Questions about the row below.
1) Give the last entry.
2) Give the 3rd entry from the left.
3) Give the 2nd entry from the end.
[19 55 72 41 11  2 -1  0  0]
1) 0
2) 72
3) 0

Questions about the array below.
1) Give the entry just right of the largest entry.
2) Give the entry just left of the largest entry.
3) Give the entry just left of 66.
((82, 71, 68, 88, 83), (87, 75, 68, 87, 89), (2, 76, 66, 19, 4), (57, 93, 64, 70, 64), (54, 60, 69, 60, 52), (30, 65, 65, 42, 28))
1) 64
2) 57
3) 76

arr =
[[4 3 5 5 5 6 5 3 4 2 4 4]
 [7 4 5 3 2 5 2 4 4 2 3 5]
 [5 4 5 5 4 5 6 6 5 2 2 4]
 [5 5 4 6 3 4 6 5 4 4 4 3]
 [6 4 4 5 3 5 6 6 6 5 4 5]
 [3 5 5 3 3 4 5 6 3 3 6 4]
 [4 5 2 6 3 5 6 5 6 3 5 6]
 [6 8 6 3 7 6 7 3 2 2 1 3]
 [4 4 5 6 4 4 5 4 4 4 2 4]
 [4 4 5 6 5 4 4 6 4 4 4 4]
 [4 4 4 5 4 5 4 7 4 4 4 5]
 [4 3 2 6 3 6 4 8 3 4 5 5]
 [4 6 6 5 2 7 6 6 5 5 4 6]
 [1 6 6 8 3 5 7 3 5 6 5 4]
 [6 2 2 6 3 5 4 1 4 7 2 5]]
The entry in the top-right corner?
Answer: 4
The 1st entry, reading row by row: 4
The bottom-right entry is 5
The largest entry in the first column?
Answer: 7
The 2nd entry, reading row by row -> 3
The 3rd entry from the end, reading row by row is 7
The 4th entry in reading order is 5
The second entry on the diagonal from the top-right corner is 3
The bottom-left entry -> 6
The fifth-last entry, reading row by row is 1
The fourth-last entry, reading row by row?
Answer: 4
The 3rd entry on the main diagonal -> 5

[-20  12 -19 -21 -58  39 -34  17  18 -59]
The entry just right of 17 is 18
The entry just right of -20 -> 12
The smallest entry: -59

-32,-26,-21,51,-4,7,-27,30,8,1,30,28
-11,-3,-26,9,5,-38,-31,20,-24,-32,11,-11
34,15,-36,-30,27,-9,2,-18,-49,-7,-45,-4
-5,29,24,-13,-59,69,31,-27,13,53,-55,-1
-22,-19,1,18,14,-8,-21,26,17,-10,29,-1
-38,46,-38,-6,46,48,-39,68,-40,46,16,19
19,27,21,-2,-11,13,5,-7,23,4,5,-21
-8,6,-17,-6,24,7,-58,50,-1,15,29,18
Rows and columns are numbered from 1.
The entry directly above the smallest entry is 27
The entry at row 1, column 2: -26
Read off the bottom-left entry.
Answer: -8
Read off the entry in row 2 and column 1.
Answer: -11
The entry in the top-right corner is 28
Read off the top-left entry.
Answer: -32
The entry directly above the largest entry is -9
The entry in row 2 and column 3: -26
Read off the entry just left of the largest entry.
Answer: -59
The entry in row 2 and column 2 -> -3
Read off the entry just left of 28.
Answer: 30
The entry at row 3, column 1 -> 34
Read off the bottom-right entry.
Answer: 18
Read off the entry directly below the largest entry.
Answer: -8
Read off the bottom entry of the column that holds the smallest entry.
Answer: 24
Read off the entry directly below the smallest entry.
Answer: 14
The entry in row 1 and column 3: -21
Read off the entry just left of -31.
Answer: -38
Read off the entry just right of 11.
Answer: -11
Read off the entry just right of the smallest entry.
Answer: 69
The bottom entry of the column that holds the largest entry is 7
Read off the entry just right of the largest entry.
Answer: 31
Read off the entry just left of 26.
Answer: -21

Read these off the grid that follows. Rows and columns are numbered from 1.
1) Report the entry in row 3 and column 1.
2) Report the bottom-left entry.
3) Report the entry in row 2 and column 1.
4) Report the entry in row 1 and column 3.
5) Report the entry in the top-left corner.
6) Report the entry in the bottom-right corner.
array([[2, 6, 2, 6],
       [1, 7, 5, 2],
       [2, 5, 3, 2],
       [6, 6, 2, 1],
       [4, 6, 4, 7],
       [7, 4, 6, 3],
       [2, 5, 2, 7],
       [5, 4, 2, 6]])
1) 2
2) 5
3) 1
4) 2
5) 2
6) 6

[[ 31 -58 -26 -45 -26  35  25]
 [-25  32   5  63   4 -45  21]
 [-31  36  18  11  15  40  37]
 [-65 -47  15  25  15  49 -39]
 [ 26   0 -10  42  -8  23 -41]
 [ 27 -52  -8  51  -8  11 -23]
 [-33  31 -36  15 -31  30 -28]
 [-14 -16 -30  26 -38   2 -47]]
Rows and columns are numbered from 1.
The entry directly below the smallest entry -> 26
The entry at row 2, column 1 -> -25
The entry directly below 18: 15
The entry in the bottom-left corner -> -14
Read off the entry in row 1 and column 3.
A: -26
The bottom-right entry is -47
Read off the top entry of the column that holds the largest entry.
A: -45
Read off the entry at row 3, column 2.
A: 36
The entry at row 1, column 2 is -58
Read off the entry in row 1 and column 1.
A: 31
Read off the entry just right of -65.
A: -47
The entry directly below 5: 18
The entry just left of the largest entry: 5
The entry in the top-right corner is 25
Read off the entry directly below 21.
A: 37
The entry directly below 51 is 15
Read off the entry just left of 4.
A: 63
Read off the entry directly below 42.
A: 51
Read off the entry just right of 4.
A: -45
The entry at row 3, column 1 -> -31
The entry just right of -10: 42
Read off the bottom entry of the column that holds the largest entry.
A: 26
The entry in row 2 and column 2: 32
